Below is a small trained network, with its code and all its weights. Each question gives an input and a class and asks what happens when units are switched off, that is, made to give their printed mean instead of their output.

import numpy as np


def w(rows, s, z=0):
    codes = np.array(rows[::2]) - 128.0
    scale = np.full(codes.shape[1], s)
    scale[-1] = z or s
    return codes * scale


def f(y):
    return y / 2 * (1 + np.tanh(0.7978845608 * (y + 0.044715 * y**3)))


def log_softmax(a):
    a = a - a.max(-1, keepdims=True)
    return a - np.log(np.exp(a).sum(-1, keepdims=True))


def net(x, mask):
    res = np.array(x, float).reshape(1, 7) / 4 @ E
    y = f(res @ A[0][:, :-1].T + A[0][:, -1])
    res = res + np.where(mask, y, B[0][:, -1]) @ B[0][:, :-1]
    return log_softmax(res[-1] @ U[:, :-1].T + U[:, -1])


A, B = {}, {}
E = w([
[167,135,101,105,195,63,70,5,41],'x0',
[254,94,103,188,128,159,76,148,188],'x1',
[63,186,182,116,65,167,136,115,81],'x2',
[128,80,122,142,186,173,176,85,180],'x3',
[38,111,117,141,179,121,106,174,130],'x4',
[145,117,47,200,69,131,94,105,178],'x5',
[90,70,109,104,161,101,130,104,184],'x6',
],0.0088)
A[0] = w([
[197,97,130,166,212,65,103,64,242,242],'neuron 0',
[143,139,119,200,96,187,81,65,98,214],'neuron 1',
[194,68,135,105,184,98,165,157,175,251],'neuron 2',
[75,161,191,2,114,91,105,129,155,144],'neuron 3',
[98,151,62,186,157,155,131,90,187,152],'neuron 4',
[143,112,117,160,74,147,142,50,157,56],'neuron 5',
[106,197,250,84,112,74,97,104,101,237],'neuron 6',
],0.0088,0.0029)
B[0] = w([
[54,158,72,171,90,177,138,184,124,254],'neuron 0',
[151,108,113,184,39,82,94,175,99,195],'neuron 1',
[171,129,152,240,69,185,76,220,52,213],'neuron 2',
[103,203,254,153,113,142,51,161,116,217],'neuron 3',
[89,206,126,67,14,125,73,85,133,181],'neuron 4',
[61,143,75,147,133,90,217,101,103,161],'neuron 5',
[68,238,191,183,64,165,63,217,147,254],'neuron 6',
],0.0079,0.0096)
U = w([
[81,96,67,120,54,84,108,121,214,33],'0',
[201,61,180,76,217,75,185,67,247,5],'1',
[116,99,92,96,72,166,212,32,118,7],'2',
[205,51,169,54,219,114,166,63,199,5],'3',
[202,70,150,174,173,154,98,214,201,190],'4',
[2,169,203,86,100,171,132,218,145,230],'5',
],0.0064,0.0029)

Each question gives the input, the list of numbers given to net, and the class t.
The units are the neurons (one row each of A and B). Each row of codes is followed by its name. A weight is (code - 128) times the scale printed after its matrix; where a second scale follows, it is the last column's (A, B and U).
mask holds one flag per neuron, in row order. A switched-off neuron (its flag False) gives its mean, the last column of its row in B, instead of its output. The means were averaged over made-up inputs and are rounded, as every weight is.
A unit's drop is (log p(t) with every unit on - log p(t) with that unit switched off) / (log p(t) with every unit on - log p(t) with every unit switched off).
The circuit of an input: a set's keep is (log p(t) with only the set's units on - log p(t) with every unit switched off) / (log p(t) with every unit on - log p(t) with every unit switched off). Starting from all 7 units, units are removed one at a time, each time the one whose removal leaves the highest keep (on an exact tie, the one counted first), for as long as the keep stays at least 0.8.
circuit, biggest first: the units of the circuit, biggest drop first
most important unit: the unit with the biggest drop
k most important neurons: the k neurons with the biggest drops, biggest first
drop of u: that unit's drop, to one decimal
input [-5,1,2,8,-7,-4,1], class 4: 2 most important neurons => (neuron 6; neuron 2)
input [-1,-4,3,8,3,8,4], class 0: 2 most important neurons => (neuron 6; neuron 3)
input [7,2,0,1,3,8,-8], class 0: most important unit => neuron 1
input [2,-7,3,6,-8,6,7], class 2: circuit, biggest first => (neuron 6; neuron 5)
input [-4,8,4,-1,-6,-3,4], class 4: circuit, biggest first => (neuron 6; neuron 4)
input [8,0,5,-4,3,6,-5], class 0: circuit, biggest first => (neuron 3; neuron 1)
input [1,7,-2,-2,-8,2,4], class 0: 2 most important neurons => (neuron 0; neuron 5)
input [-7,0,-1,-8,0,8,-4], class 0: 3 most important neurons => (neuron 6; neuron 3; neuron 2)
input [-4,-3,-8,-3,0,-2,7], class 4: circuit, biggest first => (neuron 6; neuron 2)
input [-8,8,-6,6,-4,2,8], class 5: 4 most important neurons => (neuron 0; neuron 4; neuron 2; neuron 5)
input [-6,1,5,6,-5,0,-8], class 2: circuit, biggest first => (neuron 6; neuron 3; neuron 2)
input [1,-1,-5,-5,-4,0,0], class 4: 2 most important neurons => (neuron 4; neuron 6)
input [-6,-3,1,-2,-1,6,-2], class 0: 4 most important neurons => (neuron 6; neuron 3; neuron 2; neuron 0)
input [4,0,-8,4,-6,4,0], class 0: most important unit => neuron 0
input [4,-4,4,8,6,8,7], class 0: 3 most important neurons => (neuron 6; neuron 3; neuron 4)
input [-6,-1,-5,-8,2,2,-3], class 4: drop of neuron 1 => 0.0
input [1,-4,-3,3,-4,6,-7], class 2: drop of neuron 1 => -0.1
input [-5,5,7,-1,-2,4,8], class 0: drop of neuron 6 => 0.2
input [1,5,-8,8,-7,1,6], class 5: drop of neuron 4 => 0.4
